Below are the code and all the weights of a small trained network. Each question names an input and a class and asks about switching units off, where a switched-off unit gives its printed mean instead of its output.

import numpy as np


def w(rows, s, z=0):
    codes = np.array(rows[::2]) - 128.0
    scale = np.full(codes.shape[1], s)
    scale[-1] = z or s
    return codes * scale


def norm(h):
    return h / np.sqrt((h * h).mean(-1, keepdims=True) + 1e-5)


def f(y):
    return np.maximum(y, 0)


def log_softmax(a):
    a = a - a.max(-1, keepdims=True)
    return a - np.log(np.exp(a).sum(-1, keepdims=True))


def net(x, mask):
    res = np.array(x, float).reshape(1, 5) / 4 @ E
    u = 0
    for l in range(2):
        y = f(norm(res) @ A[l][:, :-1].T + A[l][:, -1])
        res = res + np.where(mask[u : u + 10], y, B[l][:, -1]) @ B[l][:, :-1]
        u += 10
    return log_softmax(norm(res)[-1] @ U[:, :-1].T + U[:, -1])


A, B = {}, {}
E = w([
[108,200,199,76,134,133,110],'x0',
[90,41,1,133,166,83,236],'x1',
[121,88,88,150,243,103,135],'x2',
[65,99,112,89,250,70,136],'x3',
[170,98,139,106,126,250,179],'x4',
],0.0051)
A[0] = w([
[160,160,142,196,13,137,46,51],'L0N1',
[162,138,160,161,83,99,102,4],'L0N2',
[107,111,79,100,170,78,138,50],'L0N3',
[113,115,136,88,92,167,203,51],'L0N4',
[139,64,136,197,3,132,158,119],'L0N5',
[168,107,134,145,203,76,108,102],'L0N6',
[147,168,196,86,132,188,111,55],'L0N7',
[132,113,149,71,129,234,213,45],'L0N8',
[80,146,99,159,148,125,166,178],'L0N9',
[65,71,103,88,147,92,110,90],'L0N10',
],0.007,0.0041)
B[0] = w([
[239,166,137,52,216,140,47,255],'L0N1',
[230,137,127,58,172,152,24,154],'L0N2',
[219,140,87,107,163,103,117,197],'L0N3',
[60,127,51,92,77,198,148,161],'L0N4',
[12,107,25,101,76,170,127,233],'L0N5',
[47,75,101,94,112,105,182,201],'L0N6',
[216,220,193,90,185,147,51,206],'L0N7',
[50,156,52,134,2,246,201,199],'L0N8',
[185,144,214,118,69,75,64,207],'L0N9',
[223,136,42,123,155,119,203,202],'L0N10',
],0.0057,0.0046)
A[1] = w([
[98,163,46,199,53,150,213,202],'L1N1',
[178,44,134,137,188,59,184,2],'L1N2',
[112,116,147,80,197,162,127,162],'L1N3',
[60,98,124,148,123,221,187,36],'L1N4',
[135,92,107,66,74,83,134,143],'L1N5',
[225,2,95,111,125,109,100,146],'L1N6',
[56,218,160,94,107,45,63,192],'L1N7',
[229,187,182,189,132,185,135,93],'L1N8',
[201,169,66,207,119,126,84,142],'L1N9',
[200,118,118,106,78,196,116,155],'L1N10',
],0.0075,0.0034)
B[1] = w([
[90,50,184,41,65,115,48,250],'L1N1',
[193,211,78,194,216,77,204,214],'L1N2',
[130,84,170,136,42,144,80,194],'L1N3',
[65,58,63,89,7,175,155,180],'L1N4',
[132,122,114,167,189,140,88,201],'L1N5',
[127,154,40,111,168,154,187,241],'L1N6',
[113,59,208,221,125,86,87,253],'L1N7',
[255,202,202,39,65,209,79,209],'L1N8',
[138,169,131,76,150,169,127,205],'L1N9',
[154,112,54,116,130,83,122,242],'L1N10',
],0.0075,0.0053)
U = w([
[254,200,215,54,37,225,16,209],'0',
[72,161,71,172,58,191,125,22],'1',
[39,9,30,60,8,233,188,213],'2',
[168,73,32,191,252,38,201,234],'3',
[52,198,166,244,74,206,204,3],'4',
[49,35,240,225,130,51,41,163],'5',
],0.0093,0.0067)

Each question gives the input, the list of numbers given to net, and the class t.
The units are the neurons (one row each of A and B). Each row of codes is followed by its name. A weight is (code - 128) times the scale printed after its matrix; where a second scale follows, it is the last column's (A, B and U).
mask holds one flag per neuron, layer by layer. A switched-off neuron (its flag False) gives its mean, the last column of its row in B, instead of its output. The means were averaged over made-up inputs and are rounded, as every weight is.
A unit's drop is (log p(t) with every unit on - log p(t) with that unit switched off) / (log p(t) with every unit on - log p(t) with every unit switched off).
The circuit of an input: a set's keep is (log p(t) with only the set's units on - log p(t) with every unit switched off) / (log p(t) with every unit on - log p(t) with every unit switched off). Starting from the 12 units with the biggest drops (on a tie, the unit counted first), units are removed one at a time, each time the one whose removal leaves the highest keep (on an exact tie, the one counted first), for as long as the keep stays at least 0.8.
units of the circuit, in order: the units of the circuit, biggest drop first
unit that matters most: the unit with the biggest drop
top k neurons: the k neurons with the biggest drops, biggest first
k most important neurons of layer l: the k neurons of layer l with the biggest drops, biggest first
drop of u: that unit's drop, to one decimal
input [2,-1,-4,-2,7], class 2: unit that matters most : L0N8
input [0,1,-8,7,-7], class 3: 2 most important neurons of layer 1 : [L1N1, L1N3]
input [0,-7,7,2,-1], class 5: top 2 neurons : [L0N6, L0N1]
input [3,4,-4,-5,-7], class 5: units of the circuit, in order : [L1N7, L1N8]
input [3,0,-5,8,-5], class 5: top 2 neurons : [L1N7, L1N6]
input [2,0,-5,3,3], class 2: 3 most important neurons of layer 0 : [L0N8, L0N4, L0N1]
input [6,5,-7,5,-6], class 5: top 3 neurons : [L1N7, L1N6, L0N1]
input [-8,-6,1,3,5], class 2: 3 most important neurons of layer 0 : [L0N1, L0N8, L0N9]
input [-3,8,-4,1,-2], class 3: units of the circuit, in order : [L0N8, L1N2]
input [-8,-4,4,-7,1], class 2: top 2 neurons : [L0N5, L0N7]
input [0,-1,-8,3,-5], class 5: 2 most important neurons of layer 1 : [L1N7, L1N8]
input [8,0,-3,7,8], class 2: top 3 neurons : [L0N8, L0N1, L1N4]
input [-3,-4,-8,5,-7], class 5: top 2 neurons : [L1N7, L0N7]
input [2,2,-7,-1,-2], class 5: unit that matters most : L0N5
input [3,4,0,-6,4], class 2: drop of L0N5 : 0.0
input [7,3,-7,6,0], class 5: drop of L1N7 : 0.1
input [7,3,-3,5,4], class 2: drop of L0N8 : 0.1
